Below is a small trained network, with its code and all its weights. Each question gives an input and a class and asks what happens when units are switched off, that is, made to give their printed mean instead of their output.

import numpy as np


def w(rows, s, z=0):
    codes = np.array(rows[::2]) - 128.0
    scale = np.full(codes.shape[1], s)
    scale[-1] = z or s
    return codes * scale


def f(y):
    return y / 2 * (1 + np.tanh(0.7978845608 * (y + 0.044715 * y**3)))


def log_softmax(a):
    a = a - a.max(-1, keepdims=True)
    return a - np.log(np.exp(a).sum(-1, keepdims=True))


def net(x, mask):
    res = np.array(x, float).reshape(1, 4) / 4 @ E
    y = f(res @ A[0][:, :-1].T + A[0][:, -1])
    res = res + np.where(mask, y, B[0][:, -1]) @ B[0][:, :-1]
    return log_softmax(res[-1] @ U[:, :-1].T + U[:, -1])


A, B = {}, {}
E = w([
[183,216,206,160,136,242,127,70,1],'x0',
[43,85,133,174,238,147,8,61,131],'x1',
[175,111,75,28,61,212,28,75,166],'x2',
[43,229,27,37,137,147,192,34,100],'x3',
],0.0075)
A[0] = w([
[146,200,222,168,165,210,179,99,28,48],'N1',
[187,89,182,228,135,141,103,217,216,96],'N2',
[23,113,73,157,254,199,59,128,197,235],'N3',
[9,139,56,85,111,117,189,111,87,21],'N4',
[202,109,179,127,58,113,190,153,123,108],'N5',
[97,121,151,139,201,152,69,92,133,117],'N6',
[89,113,156,206,187,139,72,79,127,125],'N7',
[120,58,142,143,204,126,65,86,79,105],'N8',
[197,36,230,156,148,117,137,127,125,78],'N9',
[110,62,104,120,110,41,114,177,204,170],'N10',
[51,156,214,241,123,68,178,177,59,70],'N11',
[111,154,187,145,86,173,129,114,97,2],'N12',
[38,158,92,231,186,158,85,80,134,34],'N13',
[110,132,145,211,225,28,232,111,129,107],'N14',
[176,103,142,68,86,153,221,159,81,94],'N15',
[140,194,170,146,55,187,82,87,70,138],'N16',
[58,209,29,95,178,152,208,73,48,181],'N17',
[245,100,137,56,126,166,19,133,159,127],'N18',
[251,118,163,193,178,218,122,104,20,114],'N19',
[183,201,86,132,104,123,194,189,128,99],'N20',
],0.0072,0.0034)
B[0] = w([
[147,70,75,131,127,76,184,134,225,246],'N1',
[57,89,181,182,160,129,155,42,126,236],'N2',
[162,98,132,66,93,115,169,165,139,236],'N3',
[91,69,193,202,202,186,119,42,175,185],'N4',
[36,98,183,72,110,156,208,152,108,201],'N5',
[74,132,107,84,95,110,147,222,144,181],'N6',
[110,144,148,76,135,148,192,183,105,197],'N7',
[96,143,167,105,81,162,206,203,108,187],'N8',
[26,128,196,218,202,205,112,52,77,206],'N9',
[200,21,81,194,151,85,176,112,154,219],'N10',
[110,199,41,45,3,167,27,41,77,220],'N11',
[119,137,62,210,181,163,190,119,211,151],'N12',
[91,137,167,115,112,174,197,169,167,184],'N13',
[134,142,56,77,7,129,70,95,115,211],'N14',
[60,171,170,98,115,169,202,192,123,195],'N15',
[201,71,77,127,109,125,178,131,151,221],'N16',
[126,38,204,106,189,144,113,67,85,254],'N17',
[139,127,139,78,48,212,21,62,117,212],'N18',
[195,56,54,212,134,60,212,112,149,254],'N19',
[73,121,149,94,149,163,135,210,154,190],'N20',
],0.0066,0.0097)
U = w([
[168,90,60,171,138,67,159,129,206,95],'0',
[101,117,205,163,176,162,115,67,103,99],'1',
[127,147,67,104,47,162,75,93,102,115],'2',
[103,137,173,108,121,146,163,253,126,120],'3',
[175,117,137,126,126,80,114,134,77,255],'4',
[128,203,96,183,201,128,58,186,119,36],'5',
[148,232,127,179,192,115,80,158,144,36],'6',
],0.016,0.0097)

Each question gives the input, the list of numbers given to net, and the class t.
The units are the neurons (one row each of A and B). Each row of codes is followed by its name. A weight is (code - 128) times the scale printed after its matrix; where a second scale follows, it is the last column's (A, B and U).
mask holds one flag per neuron, in row order. A switched-off neuron (its flag False) gives its mean, the last column of its row in B, instead of its output. The means were averaged over made-up inputs and are rounded, as every weight is.
A unit's drop is (log p(t) with every unit on - log p(t) with that unit switched off) / (log p(t) with every unit on - log p(t) with every unit switched off).
The circuit of an input: a set's keep is (log p(t) with only the set's units on - log p(t) with every unit switched off) / (log p(t) with every unit on - log p(t) with every unit switched off). Starting from the 12 units with the biggest drops (on a tie, the unit counted first), units are removed one at a time, each time the one whose removal leaves the highest keep (on an exact tie, the one counted first), for as long as the keep stays at least 0.8.
circuit, biggest first: the units of the circuit, biggest drop first
most important unit: the unit with the biggest drop
k most important neurons: the k neurons with the biggest drops, biggest first
drop when u is switched off: that unit's drop, to one decimal
input [-5,-2,-6,-1], class 2: circuit, biggest first	N11; N14
input [7,-1,-7,1], class 0: circuit, biggest first	N1
input [-3,-1,-5,-6], class 1: 2 most important neurons	N2; N9
input [-3,0,-4,1], class 2: circuit, biggest first	N19; N14
input [-5,7,8,-7], class 2: 2 most important neurons	N18; N17
input [2,8,-4,7], class 3: 3 most important neurons	N3; N6; N13
input [4,2,0,-3], class 0: 2 most important neurons	N19; N17
input [6,7,-3,-6], class 3: 2 most important neurons	N8; N7
input [6,5,5,2], class 0: 2 most important neurons	N19; N11
input [-3,-8,2,-7], class 3: 3 most important neurons	N17; N5; N15
input [-1,8,8,-6], class 2: 4 most important neurons	N18; N15; N5; N20
input [6,-6,6,-6], class 0: 3 most important neurons	N19; N16; N11
input [7,0,-2,-6], class 0: 2 most important neurons	N19; N1
input [-3,6,-1,5], class 3: most important unit	N3
input [-2,2,1,3], class 4: 4 most important neurons	N9; N2; N1; N19
input [4,1,-5,4], class 2: 3 most important neurons	N11; N14; N10
input [2,-8,1,7], class 3: drop when N11 is switched off	0.1
input [4,-3,2,6], class 1: drop when N17 is switched off	0.5
input [8,2,-7,4], class 0: drop when N1 is switched off	0.6
input [1,-6,1,8], class 1: circuit, biggest first	N17
input [-3,-5,-5,-5], class 1: drop when N10 is switched off	0.0
